Each row has a class, written as a number after it.
[ 12   9   2  -5 -18  -8   0 -16  -7   2  26 -13  16  -6  -1   5 -18  31
  -9  -1   5  10  10  -4   7  24   3 -10  33 -12 -21  11  -2  19  -2   9
  24  20  -2   2  14  16]  7
[ -6  11  -5  -8   6  10 -16  -1  -5  -6   5 -14   8  -8  -4   2 -12  -8
 -13   5   0 -43   0  11  18   2 -20  31  -1  -4  -8  11 -16  16  10   0
  28  14 -12  -7  25  11]  4
[ 22  13   1  -7 -18 -49  55   2   2  13  71 -22 -11 -44 -33  -3  14  15
 -25   0  -7  26  -8  24  -8   7 -24  77  -5   6   7  22 -25 -10  20 -25
  -5  -8   1 -18  46  14]  2
[-13  -2  27  -7 -19 -14  46 -26  -7  15  -4  23 -16  33  26  -8  19  15
  13 -12  26  10   4  28  12  36 -22   2   1  10  37   7 -22   7 -23   8
  30 -14 -37 -20 -11 -14]  12
[-26 -29 -22 -10   0  -5   2  22 -16   5  -3   2  30  29  -5  30 -34  13
 -16 -61  -4  15  24   0 -16  29 -12  11   4 -10  48  -6  22  -3 -20   0
   3   3  34   4   3  -2]  2
[ 16 -43  22  -1 -10 -11  24  21  -5 -12 -46  20   8   4  -9  18  17   4
  25 -48 -19   2   0   8  12  -7 -19  17  -1  14  -3  27 -14  17  38  -1
  18   0  25 -31  28  16]  10
[-39  41  -8 -23  -6  21  10   8 -26  24 -12 -22 -12  18   8  33  31 -16
 -32 -33  -3  29 -66  30  14 -18  40  28  18 -13 -21  17   2  27 -32 -19
  18  14 -45 -17  13 -17]  9
[ 15  60  29   6  14 -17 -37 -25   3 -35 -66  -8 -15  41 -54 -33  38 -37
 -14  31   9  -9  33  33  35 -23   6   9  46 -16  39 -11   6  24  15  14
  15  -7  40  12 -34 -19]  5
[ 31   6  -9 -25   2   3 -24 -22 -16  15 -15   5 -15  -5 -30 -33 -13 -21
 -10  39  25  -6  23  -5  21   3  -8 -38   9   3  23 -30  24  -2 -17 -16
  21 -20   3   2  -9 -13]  7
[  0  24   0 -14 -30  32   5  14  -7 -16  28 -11  14 -14  41 -23  -5  -3
  -1  -5  10  18 -48  11 -12  32   3   0  14 -14 -57 -10 -12  24   9   3
  51  20 -15  -3  -7 -22]  12
[-40  20 -10 -10  20   7 -14   1  13  -6 -43  12   8  30 -26  13  11 -17
  -4 -27  23 -32 -23  40  31 -22   0  30  -1 -20 -10  -3 -20 -11 -11  22
  22   6  54  10  -4   2]  9
[  2  92   6 102  63 -33  13  -2 -26  -7 -19  16 -18 -29  -9  31  -7  41
 -11  23  24 -20  18 -11  36 -14 -19   2  10  15  -9  32  -2   0  13 -32
  10  42  -7  10   7   5]  10
[  1  28  -5  39 -21 -41 -17  -1  19 -11 -10  -3 -12   2   2 -24  -2   1
 -33  92  54 -22  25  10   3  -3  31 -25 -11 -13  15  14   2  79  67  -4
  -9  -5   6 -37   6 -21]  8
[ 21 -10  24  -7   1  30 -26 -11   8   2  -1 -14   7  22 -12  -7  12 -17
  18   9 -14  28  -1  14   2   1   6   7   6   4  15 -13 -11 -12  15   0
   0  -6 -26  12  -9  -4]  3
[ 45 -42  31 -55  15  -9 -19  21  21  54  16   7  29 -13 -20  22  78  27
 -20 -21 -12  11  -1 -34  15  37  53  12   7 -54 -18 -28  26 -19  26 -38
 -11 -11 -26  42   8 -11]  2
[  3  37  26  31  12 -30  20 -25 -37  -2 -14   5 -20  -3   2  -3 -28 -11
  -7 -13  42 -15  12  25  50 -59 -33 -16 -19 -10  63 -13  -2  -6  52 -27
  60  -1  40 -29  27 -14]  6
[ 17   7  -5  -3 -18  25 -18  14  17 -11  27  -3   0 -20   0 -11 -18   5
 -22  36   9  20  26  -4  24  27  31 -15  25 -12 -40 -20 -19  23  22  10
  18  -3  -5 -22 -35   6]  7
[ 17   1  19 -28   8  29  16  17 -17  20 -53  13  13  24  -2  19  36 -23
 -10  -4  38 -31 -13  -7  55  20  21  12   7   2  18 -13   7  16   8  13
  66   3   0  11 -10 -22]  5
[ -8 -23  33 -20  -3 -46   5  27 -12  30 -42 -19  20   0 -33  16  13 -18
  -5  -3  -6 -33   7  -9  -6  27   1 -14   8 -14   6  13  10  20 -16  -8
 -30 -28  24  17  23  29]  8
[-41  19  -9   1 -25  13 -40 -32  11 -14   7 -31   2  -7 -24 -21 -38  -5
   0   6   3 -43  27   9 -45   4   5 -15   7   6   9 -11 -19  28  -6  10
  20  14  25  29 -17 -48]  0
[ 14   7  33  20 -17  -4 -10 -27  17 -17  -6 -14  -2  13 -16 -46  11 -35
 -15   2   1  19 -15  10  20 -16 -20   7  29 -12  -5   7 -46  14  25   3
  -6   0   3  15   5  20]  3
[ 29  36   9  35  32  14 -33 -32  -8  13 -26  -6 -28  11 -20  22  23 -11
 -50 -20  29  37 -21  -4   4 -29 -15  49  17  32  31  32 -16 -29 -28  -8
  41  -8  21  30  20 -10]  5
[ 17 -22 -33 -19 -16  -3 -14 -31 -11  13 -13  -3  -2   2   5 -48 -18  21
  -4  41  19 -30  39 -11 -19  33  -4  19  -6 -16  25 -16  11  26  21   4
   7   4   0  16  35   5]  8
[-31 -33 -23  -7   0  39   7 -35 -16  29 -24  11   7  -6  -5  12 -20  -1
   2   4  13 -41  15 -34  20   5  28 -20 -50  -3  14 -25 -29   3   3  16
  14  16 -10   1   3  -1]  8
[-16   5   7  74  38  24   9 -18 -21  24 -66 -50   4 -11 -16 -37  10  16
   2  48   9 -65  28 -41  17  12 -85 -92   6 -16   9 -97  26  -7 -19   4
  22  -7  30  18  15  31]  6
[-32  -9   5  -4 -11 -10  -2   3   4  -9  -3 -24   7  47 -23 -18 -24 -28
   1   8  22   5  13  13 -16  28  -1 -23  -3  -2  -7  -9  12  23 -29  30
   0  -4  40  35  11  -3]  12
[  5  -8  32 -21   5 -36   7   3 -41  39 -11 -25  24   5 -15  24  27 -27
  -2  16 -25  18  47   8   5 -27 -36  -6 -49  20 -24 -22  -7 -35  26 -33
 -10 -12 -13  -5   7  21]  6
[ 40   9 -25 -18  -5  49 -12 -26  -1  33 -59  -8  -2  12  31  -3   6  26
  21 -61 -13 -15  22  -7  28 -10  38 -18  -5 -19 -63   8 -35  33  23 -37
  34   3 -43  -6 -26  13]  8
[ 10  37  -1  19  -6  21 -33  -5   5 -19   0  -3  -7 -29  33   9  13  21
   4  36  -2  -7 -64  25 -30 -25  19  12  14 -28  -8 -32  21 -17  50 -14
  40   7  -3   2  -7 -61]  9
[ -9  29  -6  15   8 -11 -29  11 -13  -9  11  18   7  -9 -35  44  -9  23
  -1  10 -25  11  28 -12   1  -5 -11  -5  22  11  39  -4  27   1  -4  18
  12  -5  10 -25   5 -29]  1
[  3  10 -14 -18   4   2 -37   1 -17   4  32  55  18  19   4  47 -48  11
  23 -57  -1  17  31 -27   8 -28  53 -32 -21 -14 -12  -7   9  -7 -15  28
  38 -16  -7  30 -25  -3]  1
[ 27  59   6  42  43 -13 -84   7 -16 -23 -38   9  35  48  -7  42  -4  13
 -12  35 -36   7 114  26  12 -11 -29  12  18  -4 -30 -17  15 -13  53 -20
  -6  -4 -26  16 -49  23]  4
[-25  37  -2  32 -21  -2 -15 -47 -22 -19   6  -8 -37   3 -23 -40   7 -45
 -43  -4  22  11  19  17 -15 -73 -45  -8   3 -16  16 -21 -51  58  17 -19
  30  25  21 -23   1 -10]  0
[ 42  -7   7  21  33 -14 -18  35 -23  16  10 -11  47 -30  23  28 -14 -10
   5  12  27  52 -27 -60 -16  -3 -14 -59   2 -16 -56 -42  20 -21  28  13
  -8   9  68   3  27  60]  8
[ 18  -9  -7 -19 -14  27  -7  11 -17   3  -6  -2  17  23  -4  14  -3  -9
  15  19 -25  24  35   3  20   5  12   8   5  12  -6 -18   2  19  22  34
  42   2 -10 -19 -17 -22]  1
[ 92  31 -27   2 -32 -13 -18 -43 -12  -8 -38  42   7  30  -1 -17  17 -21
 -14  35  -8  46   5  55  10 -27 -63  27  49  14 -17  -6 -26 -10  41   4
  71  -6 -19  15  -8 -20]  7
[ 14   1  14  16   5  19 -14   0  15 -12 -25  13   7   4 -18  21  17  11
 -14 -45 -22   8 -12  -3   0   2 -28   7  42 -21  -9   5 -31  19 -23  -2
  12   1  -1  22 -41 -13]  2
[  4  22  38   0  13   2   2   4 -19  30  13 -27  14  25  11   2  -7   4
  -3 -19  54   0  27 -12  16  -7   9   2 -26  12  10   4   0  16  -1 -14
  27  -7   4   7  -9   9]  11
[ -7  28 -26  -1  -3  24  -6   5 -20   9  18 -64  30 -11 -27 -13  18  20
  11  25  22  31 -27 -33  -2   6 -33  -3  16  27 -30 -90  41   4  20  14
   8  12  13  15  72  35]  3
[ 51  35 -70  16 -26 -16 -21  40  28 -25  53  -4  22   3 -18 -21 -46   0
 -29  51  -9   8  43   0  -1  -8 -17 -39  35 -28 -30 -31   4  15  40  11
   7  -9  30  18  13 -12]  7
[ 42   4  29 -14 -31 -15  13  10 -10   3   4  29  -1 -26  -5   9  25 -10
 -10 -37 -21  68 -36 -27   9  14  22  -2  53  -2 -36   8  -9  21  20 -10
  11   3 -33   4  16 -11]  10
[  3 -24  -9  38  15 -12  -2  59 -20 -10 -18  20   6  11 -19  14 -28 -34
   1   5 -43  -9   6  28   5  22  -9 -12   6 -45  28 -18   0  10  20 -13
  13 -10 -29   6  30   8]  10
[  5   5   0  24   2   9  14  13  -8 -10 -12   3   9  -5   2 -15   1  12
  22  -5 -17   9  13   9  23  -1  17 -15 -29   9 -33 -23   1 -10  35  -5
  13 -20  -8 -10   5  27]  10
[ 20   7 -36 -24 -19 -20   9   4   4   5  19  -5 -14   1   4 -26  -9   5
   3 -38   2  40   9  42 -46  16   5  17  19 -21  47  -9  27  16 -22 -12
  19 -18  24 -25  -6  -4]  2
[  5  12  -5 -25  -4  35 -30 -14 -18 -18 -11  -6  17  14  -5 -15  -8   7
   9  -8 -13   0  -2   0  17   8 -38  11  18 -17  -7 -13 -27  26  -5  -1
  -1  20 -13   7  -2 -12]  8
[  0  35   9  -3  11   5 -20 -11  11  18  -7  -6  -6   6  16 -11  26  10
 -20  -1  32 -10   8   9  30 -11  20  13  -3  14 -23   0 -24  -3  22 -17
  20 -10 -11  21 -15 -16]  0
[ 49 -19   7   5   2  43   1  40  14 -10  -1  17  13  24 -47  24 -17 -26
 -11 -38 -27  -7   5 -31  19  20 -61 -31  17 -11 -30 -55 -18 -12  62 -23
 -10 -35 -55   5   9  17]  6
[ 18  15  31  -6  21 -25  17 -25 -31  28  30  -1  -2 -19  -4  20  -8  14
   5 -12  23   8 -15 -25  13 -47 -28 -12  -2  -9   4  25  -7  -7 -29  -6
  21  12  28 -10  29   6]  9
[-25  30  -4  17  15 -27 -18  12  19   0  19  32  -2 -24 -47  16  45   9
 -18  30   3 -19  56  11   6  -9 -14  19 -23  -7   4  11  -4  -4  -9   2
  -4  14  55 -13 -18 -20]  1
[-16  10 -24 -12  26  21 -15  16 -10  14  15   2  -1  19  -4  31 -11 -14
   3  10  30  20  -6   7  30 -30  -7   4 -11 -22 -18 -35 -15   3 -27  18
  25  22  35  13   3 -16]  9
[ 11  -8  66  55  15  19 -62  33  30 -36 -84  -1  -1  15 -17  31  39  12
  25 -37  16  23   7 -21 -63  36   3 -55  31  11 -60 -21  50  31  18 -28
 -33  -9  43  15 -61  11]  10
[-31 -15   0  25   1  43  19  26  -1  -8   0  38 -14 -37  36  39 -19  13
 -17 -29  46  -6   1 -29  -5   6 -17 -17 -44  19   0 -19  20 -14  30 -24
  20  18  51 -31 -26 -25]  6
[-52  -8  13 -11  -6  -8  14  26 -19  16   8  -1 -25  10  78   6 -17   7
  -4 -33  36   2   8  22  31  -5   0   5  -2   1  74 -19 -43  11 -12  -8
  33 -25  -9 -42 -23 -23]  0
[-41  13 -21 -21 -39  16 -13  43 -28 -13  68 -22  23  15  -9   4  -3 -24
 -77  53  18  64 -27 -64  -7   5  12 -39  17  14 -23 -59  40  28 -40  27
 -45   2 -18  41  15 -25]  7
[-34 -21   2  -7 -24  17 -21 -15  -3   7 -27   6   4   9 -21  -6 -36 -34
 -16 -13  23 -24  42  -5 -14  13  18 -37 -25 -10  10 -42   4   9   9   9
  31  -8  32  23 -23 -18]  6
[ 60  30  27 -28   6 -33 -19 -21   1  24  28  32  31  26 -39  25  25 -41
   6 -26 -38  31 -12   7   3 -32 -17 -25  23 -38  -2  42 -28  -6 -14 -24
  -5  17 -43  41   1 -37]  11
[-21  13  27  15  11  -1  11 -44 -11   7 -12  13  14  -4 -21  -3 -19  16
  23 -24  13 -60  38 -24   7 -16  -6 -24 -28  -7  17   8 -12   3 -19   9
  21  10  23  23 -21  11]  11
[ -4   2  17   3  -8  30  18 -25  -5 -10 -14  19 -17  -8  -3  -2  -7  -3
   0 -22   7 -12  16 -15  11 -16  11   0  -3   0 -16   4 -28   9   2  14
  46  18  27  11 -30 -23]  12
[ 41  23  33  44   2 -10  15 -14  46 -12  22  28  -1 -35   4 -15   9  34
 -34  -6   8 -18 -31   1  26  26  -5  17  17  -9 -30  77 -29 -28  50 -20
  23  -1  13   5  22 -14]  12
[-22  -2 -19  26  13 -37 -16 -46 -20  -6 -63   7  -3  41  11 -48 -28   5
 -18  -5  40 -11  37  42 -17  19 -49  26   6   0  93   0  10  -4 -25   7
  25  -6  48  -8 -17  10]  2
[ 13 -25  16  -6 -36  40   6  -7   9  -6 -24  25 -12  24  -5 -11 -13 -24
   2 -24  24 -29  -3 -14   8 -15  26  -4  -9 -17 -14 -12  -6  60  15  12
  48 -15  -1  48 -17 -22]  11
[ 27   2  -8  16   0   5 -13 -11  26  -8   4 -12 -12  -8 -32 -28  -8 -16
 -34 -10  -1  16   0  11   0  -5  -8  17  27 -22   3  19 -37  27  -7   1
  17   1  32  -3 -10  -4]  2
[-37 -11  -1 -18   9  18  32 -19 -22 -16 -14  26 -10  17  18  19 -14  38
  24   7  42 -63  -5 -33 -13 -24  43  18 -28   4  25 -13  27  21  17  52
  13  20  -2 -19 -12  10]  9
[-45  65  35  21  46   5 -21  16  -4  -6  54 -40  25   3 -39  24  18  12
 -27 -29  43  15  36 -42  59 -21  -6 -20  16 -28 -29 -68  -2   1 -18  22
  -9  18  69  23  13  54]  4
[-15   0 -19   2 -11  23 -18   2   2 -23   5  -3 -24   3   3 -21  -2 -14
  -1 -14   3   5 -34  14 -37   5  -9  23  -3   0 -23  19  10  32 -34  12
  13   7  10   0   5   3]  1
[-36  16   3  11  -9  59   9 -11  -7  41  21 -51  12  32  26  32   9  22
  -6 -45  17  -9  42 -47 -44  15  59 -73 -48  24  11 -61  65 -16 -13 -25
  -6 -17 -38  10 -29  -8]  4
[-33 -28  20 -10   9  -1 -36  -4  16   4  26  28  26 -12 -26  17  -2   9
   2 -30  18   8   5 -26 -24  14  17 -36 -36   5  30  16  31 -24  -2 -16
 -41  -5  23 -25   7  23]  3
[ 16  18 -15   9 -30   7  62  -5 -33 -31  13   2 -49 -19  35 -41  23  -1
   9  22  21  26 -35 -16 -42 -37  22  45 -17  31 -13 -36  18  25  38  14
  13  15 -23  -1  15   6]  10
[-22  53  -1  22  15 -68 -19  16 -21  14 -16 -51 -34  12  20  -5  -5 -12
 -51   5  21  33  38  57 -31 -50  24  30  13 -15  74  53  35   5  -8 -44
  -5  -5  80 -58   6 -14]  9
[-26 -45   3  36  -1   5  30  -2  23  37 -10 -33  -4  25  49  -9  19  27
   0  32  16  14  22  18  16  22 -11   5 -44  13  40  -3   2 -17  -9   4
  -1 -16  30   3  20 -12]  11
[-44  22   8  -1 -19  30 -19  -4   3 -24  10 -30   3 -12  -8 -16   1  22
 -11  -3  20 -30 -22   6 -10  19  -4  32   7 -17  13 -15 -19  32  -3   7
   4  17  24  12  11 -23]  8
[-31  48  31   5 -11 -12   3 -37  -6  -9  15  35 -16  14 -15  -9  20  -6
 -12  -5  28  25  39  29  23  -9  33  10  -2  -6  69   4  -2  11  25 -21
  -8  13 -22 -39 -41 -16]  3
[-13   0  -5  36 -11  44 -39  -5  28 -39 -47 -28 -18   1  15  14 -18 -13
  12 -54  14   7 -24   5 -23   7 -17 -11  51 -19 -40 -57 -14  41  37  11
  38  17  42 -19  -9  26]  4
[ -7   9  34  17   7  26  -6   2  16  -6 -18 -34   3  23 -35  -3  16 -25
 -24  16  17   0  46   7   8  -7   1   7 -18  25   7 -26 -19 -11  47  14
   1 -12  31 -21 -28   3]  6
[ -4  39 -28  11  33  14 -23   0  10  10  11   3 -12  13 -19 -28  -6  27
  -3 -44  53 -30  44   3   2   2 -46  -4 -29 -14  61 -22  36 -14  -5 -63
   1  -5  42 -10  14 -12]  11
[-26  10 -28  20  32  11 -54  67   0  -7 -14  -4  26  20 -14  10  44  -6
 -27  43  33  26  -9 -13 -17   8 -13   2  -7  14  -5 -50  41   8 -16  19
 -12  13  40  26  23 -16]  10
[ -4 -12  33   1 -15  18  24 -12  -3 -22 -12  22 -10 -32   3  14  14  49
  50 -32  19 -13 -17  10 -29  36 -50  43 -23  22 -36 -16  29   9  34 -27
  14  -2   9 -13   4  31]  11
[ 14   2 -24 -49 -30  21  -7  24  14  -2  -1   1 -20  13  -6 -21  35 -16
 -11  -9  35  47  27   4  11  24  10  19  -3   2 -54 -29  15  45  -8 -12
  10  -6  38   3 -14   3]  5
[ 31  17 -18   5 -10  38  31  -8 -22  -3   5 -31  -5  -6 -25  33 -29   6
   3  32   4   8  40 -43  25 -12  19  26 -14  50 -45 -31  -2  10  48  26
  39  14   7  27   9  -5]  5
[-54  61  -5  19 -16  26  62  25   4 -44 -29   6 -33  -2  20   0  28  36
  16 -33  40 -71  11  -2   3   2  46  21  -1  -3  16 -80  12  20  36  26
  31 -19   9 -21 -60  26]  5
[ 31  23  -5   6  35  13  -3   0   0   4   4 -14  -2  39   8   2   6 -13
  30 -33   0  50  10  19  -2 -18  -7  -8   6  -2  -1  15  -3  -2   1 -19
 -18  24 -17 -23 -12  39]  3
[ 62  22 -28  57  21  27 -28   1  12   4 -23 -30 -28 -22  41   1  -4  36
 -15  41  29  24  24   4 -47  -7 -27  21   8  16  16 -25  30 -29 105 -57
  27   9  33 -82  -7 -25]  9
[-48  25   8 -64  10  46  -4   8 -36 -13  37 -40  12  43 -28  43  -9  -2
  19 -55  13  -9  34 -30 -11 -38  60  18 -33  24 -22 -42  10  30  28   8
 -14  38 -19  16 -16  -6]  0
[-29  -3  15   3  -6   7   0 -11  -2 -28   4  -4 -10  -4  21 -27 -15  -8
 -13 -16  12 -14 -16   1   2 -11 -18  21 -12 -15 -10 -12 -35  -4  21  13
   3  12  11   4  -3  16]  6
[ 14 -13  12  -7 -10  10 -10 -32  -7  -2  -2  -2 -28 -71 -24 -51 -45 -12
  17  50  14  30 -17 -11 -14  40  13  -1  27  32  13   9  36  15 -25  23
  16 -20  30 -25  13  34]  3
[-13  53  63   1  11   0  22 -12 -50 -29  37  33   0  12 -15 -10  -5 -16
 -10 -28  23   8 -10   7  20 -28 -15  19   0 -15  78   4  12   4  -7  -2
  18  -4  -7 -13 -15   0]  11
[  0 -10  -2 -18 -16 -22 -14  -7  -8  -5   5  34   1   1  12  -3  -2   2
 -12 -16   6  23  11   9  20  -9   2   1  13 -21  26 -34  21 -12  61 -17
  15  -5  29  13  26 -29]  0
[ 15  33 -45  42  -3 -34 -28 -31  -2   2 -25  71 -14  -5  35  14  10  59
 -18 -14  10   0  76   7 -15   4 -22  -2 -30 -15 -19  14  26 -11  35 -69
  12   7  -8   5 -18   3]  5
[-37  -1  28  47 -11 -34 -19  20 -17 -22  49  31 -34 -15  11  69 -86   6
  -9 -30  17  28  26 -50 -42 -36  12 -45  31  -2  60 -46 -18  19  -8  29
   2 -46  11  21 -23  -9]  0
[  7  -6   0 -13   2   1 -27 -74  -6  31 -30 -13  25  14  -6 -29  -7  55
  19 -39  -9 -33  47  17  -4  14  25 -19 -15 -24  34  15  22  -4 -23 -17
  45   0   5  26 -13 -19]  2
[ 19  13  -1  15 -14  21  19 -18 -25 -12 -17  34  17 -12   7 -35  64  -6
 -36  -6 -43  33 -25  49   9   9 -27  79 -16   2 -63  68 -18  -9  22 -36
  26  50 -26   3  24   9]  10
